Below are the code and all the weights of a small trained network. Each question names an input and a class and asks about switching units off, where a switched-off unit gives its printed mean instead of its output.

import numpy as np


def w(rows, s, z=0):
    codes = np.array(rows[::2]) - 128.0
    scale = np.full(codes.shape[1], s)
    scale[-1] = z or s
    return codes * scale


def f(y):
    return y / 2 * (1 + np.tanh(0.7978845608 * (y + 0.044715 * y**3)))


def log_softmax(a):
    a = a - a.max(-1, keepdims=True)
    return a - np.log(np.exp(a).sum(-1, keepdims=True))


def net(x, mask):
    res = np.array(x, float).reshape(1, 3) / 4 @ E
    y = f(res @ A[0][:, :-1].T + A[0][:, -1])
    res = res + np.where(mask, y, B[0][:, -1]) @ B[0][:, :-1]
    return log_softmax(res[-1] @ U[:, :-1].T + U[:, -1])


A, B = {}, {}
E = w([
[123,126,118,120,120,12,130,101,157,108,134],'x0',
[124,139,115,75,77,132,129,17,230,38,139],'x1',
[1,134,127,133,127,146,129,134,147,127,133],'x2',
],0.006)
A[0] = w([
[125,128,128,131,130,131,128,134,121,131,129,162],'neuron 0',
[129,129,129,126,128,124,130,126,131,128,128,136],'neuron 1',
[108,126,125,124,125,145,127,105,158,116,126,197],'neuron 2',
[117,130,128,133,131,133,126,137,119,133,127,170],'neuron 3',
[152,127,128,134,135,248,128,147,102,142,123,162],'neuron 4',
[112,128,129,123,123,158,128,95,169,110,130,227],'neuron 5',
[130,128,128,126,128,127,130,124,132,126,128,158],'neuron 6',
[130,127,128,128,128,128,128,128,128,128,128,124],'neuron 7',
[129,128,128,128,128,128,127,128,129,128,128,125],'neuron 8',
[198,126,128,129,130,92,125,126,117,130,125,250],'neuron 9',
[192,127,130,121,125,72,133,83,170,101,128,142],'neuron 10',
[165,125,131,120,123,95,128,108,147,113,124,118],'neuron 11',
[108,128,129,122,122,170,128,83,182,105,134,223],'neuron 12',
[121,129,128,133,130,128,125,138,117,133,128,177],'neuron 13',
[120,127,126,125,125,135,129,119,141,122,129,173],'neuron 14',
[133,128,128,125,127,124,129,125,132,125,127,140],'neuron 15',
[119,132,128,132,130,117,123,135,117,132,126,192],'neuron 16',
[79,129,127,129,127,95,125,131,134,130,130,176],'neuron 17',
[110,128,128,124,123,161,126,94,171,110,131,221],'neuron 18',
[132,131,131,125,132,101,130,124,132,128,128,178],'neuron 19',
[121,131,128,131,130,121,123,131,123,131,127,175],'neuron 20',
[126,129,128,129,129,125,127,129,126,129,128,146],'neuron 21',
[123,127,127,126,126,135,129,121,138,124,130,173],'neuron 22',
[177,125,132,135,133,154,128,168,77,152,131,189],'neuron 23',
[61,130,128,138,134,190,133,170,90,145,124,236],'neuron 24',
[123,121,130,132,131,92,131,155,88,145,138,141],'neuron 25',
[121,128,122,123,130,56,133,105,167,118,129,203],'neuron 26',
[126,129,128,128,129,128,128,126,130,128,128,141],'neuron 27',
[127,129,128,127,129,125,129,126,130,128,128,134],'neuron 28',
[47,131,130,131,129,71,121,131,137,131,123,183],'neuron 29',
[196,126,126,129,129,94,121,127,115,130,127,241],'neuron 30',
],0.017,0.0013)
B[0] = w([
[124,130,129,120,144,126,125,126,121,138,128,135],'neuron 0',
[130,126,128,138,122,128,126,129,129,126,127,129],'neuron 1',
[106,167,118,132,106,122,134,137,142,100,86,170],'neuron 2',
[121,124,133,123,148,125,118,128,123,147,131,142],'neuron 3',
[123,97,154,24,33,122,127,112,20,83,203,243],'neuron 4',
[83,170,117,122,98,124,123,143,162,107,66,194],'neuron 5',
[130,131,129,130,117,127,125,131,133,127,127,131],'neuron 6',
[131,131,128,126,127,128,128,128,128,128,128,128],'neuron 7',
[129,129,129,128,127,128,128,128,129,128,128,128],'neuron 8',
[198,181,114,206,130,119,153,127,161,124,125,193],'neuron 9',
[173,153,110,123,48,156,63,121,233,204,159,232],'neuron 10',
[155,139,132,147,82,133,90,130,158,166,153,173],'neuron 11',
[59,180,120,116,90,129,124,151,175,98,44,219],'neuron 12',
[122,125,131,124,153,125,122,127,121,144,126,142],'neuron 13',
[118,143,122,128,114,124,129,130,138,116,112,141],'neuron 14',
[135,133,130,133,116,126,124,131,132,129,129,130],'neuron 15',
[117,109,131,146,150,128,126,128,125,134,122,141],'neuron 16',
[143,69,125,140,126,122,190,126,151,102,131,165],'neuron 17',
[78,170,118,123,99,125,125,143,162,103,64,196],'neuron 18',
[124,94,130,191,111,137,117,131,118,126,126,142],'neuron 19',
[121,112,130,142,138,130,129,128,126,130,124,135],'neuron 20',
[125,123,129,134,132,129,128,127,127,129,126,130],'neuron 21',
[118,138,125,126,116,125,127,129,137,121,116,137],'neuron 22',
[146,253,136,86,180,136,139,135,21,123,93,226],'neuron 23',
[89,76,132,93,167,159,44,114,174,219,170,254],'neuron 24',
[84,103,120,166,191,128,127,126,141,129,78,179],'neuron 25',
[146,97,138,202,24,116,96,121,62,81,151,211],'neuron 26',
[126,126,129,130,125,129,129,128,130,126,127,129],'neuron 27',
[129,124,127,135,123,129,128,129,129,125,127,129],'neuron 28',
[154,34,129,133,129,107,249,126,176,88,149,201],'neuron 29',
[195,181,112,201,133,121,155,126,159,121,123,190],'neuron 30',
],0.025,0.0073)
U = w([
[135,172,105,164,224,122,135,181,120,156,16,197],'0',
[85,101,167,65,123,162,5,103,89,161,200,125],'1',
[185,167,153,92,129,122,167,118,74,75,166,2],'2',
[58,164,100,99,95,132,129,184,167,68,2,213],'3',
[193,147,93,176,86,134,66,103,174,174,171,119],'4',
[103,63,128,124,196,139,141,120,201,179,166,191],'5',
[156,71,137,166,120,66,195,117,123,56,165,37],'6',
],0.0058,0.00062)

Each question gives the input, the list of numbers given to net, and the class t.
The units are the neurons (one row each of A and B). Each row of codes is followed by its name. A weight is (code - 128) times the scale printed after its matrix; where a second scale follows, it is the last column's (A, B and U).
mask holds one flag per neuron, in row order. A switched-off neuron (its flag False) gives its mean, the last column of its row in B, instead of its output. The means were averaged over made-up inputs and are rounded, as every weight is.
A unit's drop is (log p(t) with every unit on - log p(t) with that unit switched off) / (log p(t) with every unit on - log p(t) with every unit switched off).
The circuit of an input: a set's keep is (log p(t) with only the set's units on - log p(t) with every unit switched off) / (log p(t) with every unit on - log p(t) with every unit switched off). Starting from the 12 units with the biggest drops (on a tie, the unit counted first), units are removed one at a time, each time the one whose removal leaves the highest keep (on an exact tie, the one counted first), for as long as the keep stays at least 0.8.
units of the circuit, in order: the units of the circuit, biggest drop first
most important unit: the unit with the biggest drop
top k neurons: the k neurons with the biggest drops, biggest first
drop of u: that unit's drop, to one decimal
input [-2,-8,-5], class 2: units of the circuit, in order	neuron 4; neuron 23
input [2,-8,2], class 0: top 3 neurons	neuron 23; neuron 25; neuron 4
input [-1,-3,-6], class 2: units of the circuit, in order	neuron 12; neuron 23
input [1,-8,0], class 0: units of the circuit, in order	neuron 23; neuron 25
input [0,-7,7], class 5: most important unit	neuron 29
input [7,-7,2], class 6: top 2 neurons	neuron 29; neuron 10
input [-4,-4,-4], class 2: units of the circuit, in order	neuron 23; neuron 4
input [0,-8,-3], class 0: top 2 neurons	neuron 25; neuron 23
input [1,-2,-2], class 0: units of the circuit, in order	neuron 4; neuron 10; neuron 26
input [1,-1,1], class 5: top 2 neurons	neuron 4; neuron 23
input [0,-5,-5], class 0: top 2 neurons	neuron 25; neuron 26
input [-8,1,-4], class 1: top 2 neurons	neuron 29; neuron 4
input [-2,-8,8], class 1: top 2 neurons	neuron 24; neuron 4
input [5,-5,8], class 5: most important unit	neuron 24
input [-4,-2,8], class 1: top 2 neurons	neuron 4; neuron 24
input [5,-3,-1], class 6: top 2 neurons	neuron 24; neuron 10
input [-4,-3,-3], class 2: top 3 neurons	neuron 23; neuron 10; neuron 11
input [-7,-2,-5], class 2: top 2 neurons	neuron 23; neuron 10
input [6,-3,1], class 6: drop of neuron 24	0.1
input [-5,-8,4], class 1: drop of neuron 9	0.0
input [3,-5,-1], class 0: drop of neuron 4	0.1
input [1,-8,-7], class 0: most important unit	neuron 25
